Below are the code and all the weights of a small trained network. Each question names an input and a class and asks about switching units off, where a switched-off unit gives its printed mean instead of its output.

import numpy as np


def w(rows, s, z=0):
    codes = np.array(rows[::2]) - 128.0
    scale = np.full(codes.shape[1], s)
    scale[-1] = z or s
    return codes * scale


def f(y):
    return y / 2 * (1 + np.tanh(0.7978845608 * (y + 0.044715 * y**3)))


def log_softmax(a):
    a = a - a.max(-1, keepdims=True)
    return a - np.log(np.exp(a).sum(-1, keepdims=True))


def net(x, mask):
    res = np.array(x, float).reshape(1, 4) / 4 @ E
    y = f(res @ A[0][:, :-1].T + A[0][:, -1])
    res = res + np.where(mask, y, B[0][:, -1]) @ B[0][:, :-1]
    return log_softmax(res[-1] @ U[:, :-1].T + U[:, -1])


A, B = {}, {}
E = w([
[204,151,144,154,230,72,143,44,107,80,114,233],'x0',
[129,97,80,147,106,122,142,112,97,89,144,117],'x1',
[224,207,91,146,129,234,114,190,108,195,245,194],'x2',
[107,124,161,254,29,51,82,113,84,214,113,130],'x3',
],0.0095)
A[0] = w([
[106,133,150,112,116,61,113,105,68,127,75,145,68],'neuron 1',
[111,145,113,154,73,183,59,190,99,171,191,85,47],'neuron 2',
[30,105,143,137,59,149,115,194,133,168,144,5,66],'neuron 3',
[68,55,151,76,133,93,179,122,217,82,83,18,1],'neuron 4',
[96,93,210,178,179,60,137,78,84,105,82,129,69],'neuron 5',
[118,127,94,148,133,89,136,98,141,144,80,134,95],'neuron 6',
[195,178,124,180,129,170,130,156,63,179,255,206,35],'neuron 7',
[131,102,154,104,104,113,152,117,140,139,129,147,103],'neuron 8',
[169,150,112,93,216,173,204,188,142,84,233,111,91],'neuron 9',
[97,132,118,70,70,198,122,172,113,105,161,119,135],'neuron 10',
[129,119,127,8,209,163,167,100,188,13,134,131,82],'neuron 11',
[106,120,123,87,141,138,118,155,172,106,128,61,35],'neuron 12',
[139,158,43,84,123,196,120,175,198,146,162,130,108],'neuron 13',
],0.0086,0.011)
B[0] = w([
[96,176,107,159,103,102,162,110,177,109,130,155,160],'neuron 1',
[208,118,116,103,93,194,120,111,153,193,168,170,201],'neuron 2',
[102,133,194,149,203,132,155,140,92,49,70,82,231],'neuron 3',
[205,125,132,73,142,252,118,201,84,150,145,108,208],'neuron 4',
[128,140,96,187,129,76,111,103,176,163,154,143,197],'neuron 5',
[128,126,133,165,129,108,110,78,131,148,157,141,147],'neuron 6',
[77,103,201,98,188,116,165,162,77,59,55,46,252],'neuron 7',
[120,123,100,157,133,116,103,136,128,90,133,147,124],'neuron 8',
[175,142,108,88,53,138,86,107,155,165,200,196,225],'neuron 9',
[117,123,105,100,114,124,117,119,153,173,162,169,200],'neuron 10',
[80,129,186,154,167,127,153,159,55,78,67,58,242],'neuron 11',
[160,89,63,85,116,123,128,150,135,145,156,128,146],'neuron 12',
[128,120,94,103,68,89,103,105,151,119,142,183,211],'neuron 13',
],0.011,0.013)
U = w([
[157,139,126,88,121,186,104,167,89,135,110,112,253],'0',
[65,135,163,158,153,103,121,141,100,83,44,64,61],'1',
[145,151,13,125,59,138,88,88,255,196,191,232,70],'2',
],0.009,0.0052)

Each question gives the input, the list of numbers given to net, and the class t.
The units are the neurons (one row each of A and B). Each row of codes is followed by its name. A weight is (code - 128) times the scale printed after its matrix; where a second scale follows, it is the last column's (A, B and U).
mask holds one flag per neuron, in row order. A switched-off neuron (its flag False) gives its mean, the last column of its row in B, instead of its output. The means were averaged over made-up inputs and are rounded, as every weight is.
A unit's drop is (log p(t) with every unit on - log p(t) with that unit switched off) / (log p(t) with every unit on - log p(t) with every unit switched off).
The circuit of an input: a set's keep is (log p(t) with only the set's units on - log p(t) with every unit switched off) / (log p(t) with every unit on - log p(t) with every unit switched off). Starting from the 12 units with the biggest drops (on a tie, the unit counted first), units are removed one at a time, each time the one whose removal leaves the highest keep (on an exact tie, the one counted first), for as long as the keep stays at least 0.8.
units of the circuit, in order: the units of the circuit, biggest drop first
top k neurons: the k neurons with the biggest drops, biggest first
drop of u: that unit's drop, to one decimal
input [-8,6,-6,-7], class 0: units of the circuit, in order : (neuron 4)
input [0,0,-7,-8], class 0: top 4 neurons : (neuron 4; neuron 7; neuron 3; neuron 12)
input [-3,-3,-6,-4], class 0: top 2 neurons : (neuron 4; neuron 7)
input [-2,-6,2,-6], class 2: top 2 neurons : (neuron 7; neuron 9)
input [2,8,-5,2], class 2: top 3 neurons : (neuron 7; neuron 11; neuron 3)
input [4,2,0,-5], class 1: top 4 neurons : (neuron 11; neuron 4; neuron 2; neuron 10)
input [2,-8,4,6], class 1: top 3 neurons : (neuron 7; neuron 9; neuron 4)
input [7,3,-2,1], class 2: top 4 neurons : (neuron 7; neuron 3; neuron 11; neuron 5)
input [-7,-4,-6,-1], class 0: top 2 neurons : (neuron 4; neuron 7)
input [-2,-1,-4,0], class 0: top 2 neurons : (neuron 7; neuron 11)
input [4,2,-3,4], class 2: top 2 neurons : (neuron 7; neuron 11)
input [-1,8,2,-8], class 2: top 2 neurons : (neuron 9; neuron 7)
input [-8,-5,-8,-8], class 0: drop of neuron 4 : 4.8
input [-2,2,4,-6], class 2: units of the circuit, in order : (neuron 9)
input [1,-4,5,7], class 1: drop of neuron 9 : 0.7
input [7,-7,6,6], class 1: drop of neuron 7 : 0.2
